Below is a small trained network, with its code and all its weights. Each question gives an input and a class and asks what happens when units are switched off, that is, made to give their printed mean instead of their output.

import numpy as np


def w(rows, s, z=0):
    codes = np.array(rows[::2]) - 128.0
    scale = np.full(codes.shape[1], s)
    scale[-1] = z or s
    return codes * scale


def norm(h):
    return h / np.sqrt((h * h).mean(-1, keepdims=True) + 1e-5)


def f(y):
    return y / 2 * (1 + np.tanh(0.7978845608 * (y + 0.044715 * y**3)))


def log_softmax(a):
    a = a - a.max(-1, keepdims=True)
    return a - np.log(np.exp(a).sum(-1, keepdims=True))


def net(x, mask):
    res = np.array(x, float).reshape(1, 3) / 4 @ E
    u = 0
    for l in range(2):
        y = f(norm(res) @ A[l][:, :-1].T + A[l][:, -1])
        res = res + np.where(mask[u : u + 13], y, B[l][:, -1]) @ B[l][:, :-1]
        u += 13
    return log_softmax(norm(res)[-1] @ U[:, :-1].T + U[:, -1])


A, B = {}, {}
E = w([
[62,109,21,194,126,207,248],'x0',
[149,20,199,157,214,176,165],'x1',
[43,57,155,3,78,144,131],'x2',
],0.0016)
A[0] = w([
[139,69,197,171,203,178,144,63],'0.n0',
[112,149,91,103,106,87,121,132],'0.n1',
[84,114,117,172,151,127,253,92],'0.n2',
[140,92,180,120,112,89,73,116],'0.n3',
[75,185,140,83,162,160,121,189],'0.n4',
[36,150,120,86,125,84,89,120],'0.n5',
[79,77,151,78,180,100,80,167],'0.n6',
[158,108,113,133,100,58,71,99],'0.n7',
[100,115,107,171,72,198,168,247],'0.n8',
[147,32,172,141,162,214,88,63],'0.n9',
[78,103,147,42,116,123,170,116],'0.n10',
[138,68,140,116,209,145,158,16],'0.n11',
[201,128,92,228,177,96,124,159],'0.n12',
],0.0035,0.0014)
B[0] = w([
[96,253,147,82,62,77,126,209],'0.n0',
[136,147,158,136,86,139,182,158],'0.n1',
[136,85,65,127,170,115,94,216],'0.n2',
[206,43,62,207,141,82,117,176],'0.n3',
[195,174,96,115,103,91,129,169],'0.n4',
[173,175,118,209,95,177,166,178],'0.n5',
[149,86,114,126,117,122,84,202],'0.n6',
[165,68,143,118,112,126,150,149],'0.n7',
[199,94,175,111,149,55,30,253],'0.n8',
[124,190,116,36,113,76,162,190],'0.n9',
[185,162,125,170,170,181,131,190],'0.n10',
[61,158,119,116,120,70,242,141],'0.n11',
[114,139,168,112,162,183,67,249],'0.n12',
],0.0028,0.0015)
A[1] = w([
[135,200,48,105,93,108,90,206],'1.n0',
[126,159,143,24,194,83,33,197],'1.n1',
[132,109,214,133,207,80,181,145],'1.n2',
[164,133,148,123,185,73,243,151],'1.n3',
[114,46,131,36,47,179,140,62],'1.n4',
[148,85,192,148,66,153,129,82],'1.n5',
[83,54,149,27,58,199,161,115],'1.n6',
[146,4,179,164,203,177,121,250],'1.n7',
[31,80,55,178,120,171,171,92],'1.n8',
[55,108,29,151,157,147,193,98],'1.n9',
[199,177,76,164,85,126,138,218],'1.n10',
[85,188,92,193,195,105,159,71],'1.n11',
[156,85,81,49,113,208,124,163],'1.n12',
],0.0033,0.0011)
B[1] = w([
[100,103,172,80,88,147,214,223],'1.n0',
[117,89,55,165,161,163,149,255],'1.n1',
[115,135,144,125,20,138,95,179],'1.n2',
[99,143,92,85,24,142,150,150],'1.n3',
[138,186,190,224,176,101,77,176],'1.n4',
[95,139,51,150,186,114,46,126],'1.n5',
[142,218,162,180,119,177,97,184],'1.n6',
[95,182,87,89,53,133,187,211],'1.n7',
[189,87,141,107,133,75,4,156],'1.n8',
[200,96,169,113,92,46,65,170],'1.n9',
[50,96,165,65,134,127,148,228],'1.n10',
[171,148,225,103,111,139,78,155],'1.n11',
[159,141,109,154,209,151,154,177],'1.n12',
],0.0032,0.0018)
U = w([
[238,2,89,103,106,41,8,147],'0',
[80,186,215,45,17,100,181,152],'1',
[152,212,197,212,207,242,50,138],'2',
[79,50,40,123,161,169,223,147],'3',
[34,57,170,250,204,19,170,1],'4',
[32,60,165,245,200,25,162,9],'5',
],0.0082,0.0092)

Each question gives the input, the list of numbers given to net, and the class t.
The units are the neurons (one row each of A and B). Each row of codes is followed by its name. A weight is (code - 128) times the scale printed after its matrix; where a second scale follows, it is the last column's (A, B and U).
mask holds one flag per neuron, layer by layer. A switched-off neuron (its flag False) gives its mean, the last column of its row in B, instead of its output. The means were averaged over made-up inputs and are rounded, as every weight is.
A unit's drop is (log p(t) with every unit on - log p(t) with that unit switched off) / (log p(t) with every unit on - log p(t) with every unit switched off).
The circuit of an input: a set's keep is (log p(t) with only the set's units on - log p(t) with every unit switched off) / (log p(t) with every unit on - log p(t) with every unit switched off). Starting from the 12 units with the biggest drops (on a tie, the unit counted first), units are removed one at a time, each time the one whose removal leaves the highest keep (on an exact tie, the one counted first), for as long as the keep stays at least 0.8.
units of the circuit, in order: the units of the circuit, biggest drop first
unit that matters most: the unit with the biggest drop
k most important neurons: the k neurons with the biggest drops, biggest first
k most important neurons of layer l: the k neurons of layer l with the biggest drops, biggest first
drop of u: that unit's drop, to one decimal
input [7,-3,6], class 0: units of the circuit, in order	1.n8; 1.n9
input [6,5,-5], class 0: most important neuron of layer 1	1.n9
input [2,4,7], class 2: units of the circuit, in order	1.n6; 1.n4
input [7,-7,-2], class 0: 2 most important neurons	0.n0; 1.n8
input [0,-7,-7], class 1: units of the circuit, in order	1.n0; 1.n10
input [-8,-5,8], class 0: 2 most important neurons of layer 0	0.n3; 0.n0
input [3,3,4], class 2: 2 most important neurons	1.n6; 0.n3
input [-5,7,6], class 1: 3 most important neurons of layer 1	1.n7; 1.n8; 1.n2
input [-6,-7,8], class 2: 2 most important neurons of layer 1	1.n4; 1.n6
input [-2,8,-8], class 1: 2 most important neurons	0.n11; 1.n2
input [-4,5,0], class 1: 2 most important neurons of layer 0	0.n11; 0.n8
input [1,-2,-3], class 3: 2 most important neurons	1.n4; 1.n6
input [-2,3,2], class 3: 2 most important neurons of layer 1	1.n1; 1.n11
input [2,6,-2], class 1: unit that matters most	0.n11
input [-4,4,7], class 2: 3 most important neurons	1.n4; 1.n6; 0.n8
input [-1,1,-2], class 3: 2 most important neurons	1.n1; 1.n4
input [-8,-6,7], class 0: 2 most important neurons of layer 1	1.n7; 1.n1
input [4,-2,-1], class 0: 2 most important neurons of layer 0	0.n0; 0.n9
input [4,-1,5], class 2: 3 most important neurons of layer 1	1.n6; 1.n4; 1.n12
input [-2,6,1], class 1: most important neuron of layer 0	0.n11
input [-4,-8,-5], class 1: 2 most important neurons of layer 1	1.n0; 1.n10
input [3,5,0], class 1: drop of 0.n11	0.8
input [-1,1,1], class 3: drop of 0.n9	-0.1
input [2,3,5], class 2: drop of 1.n10	0.0
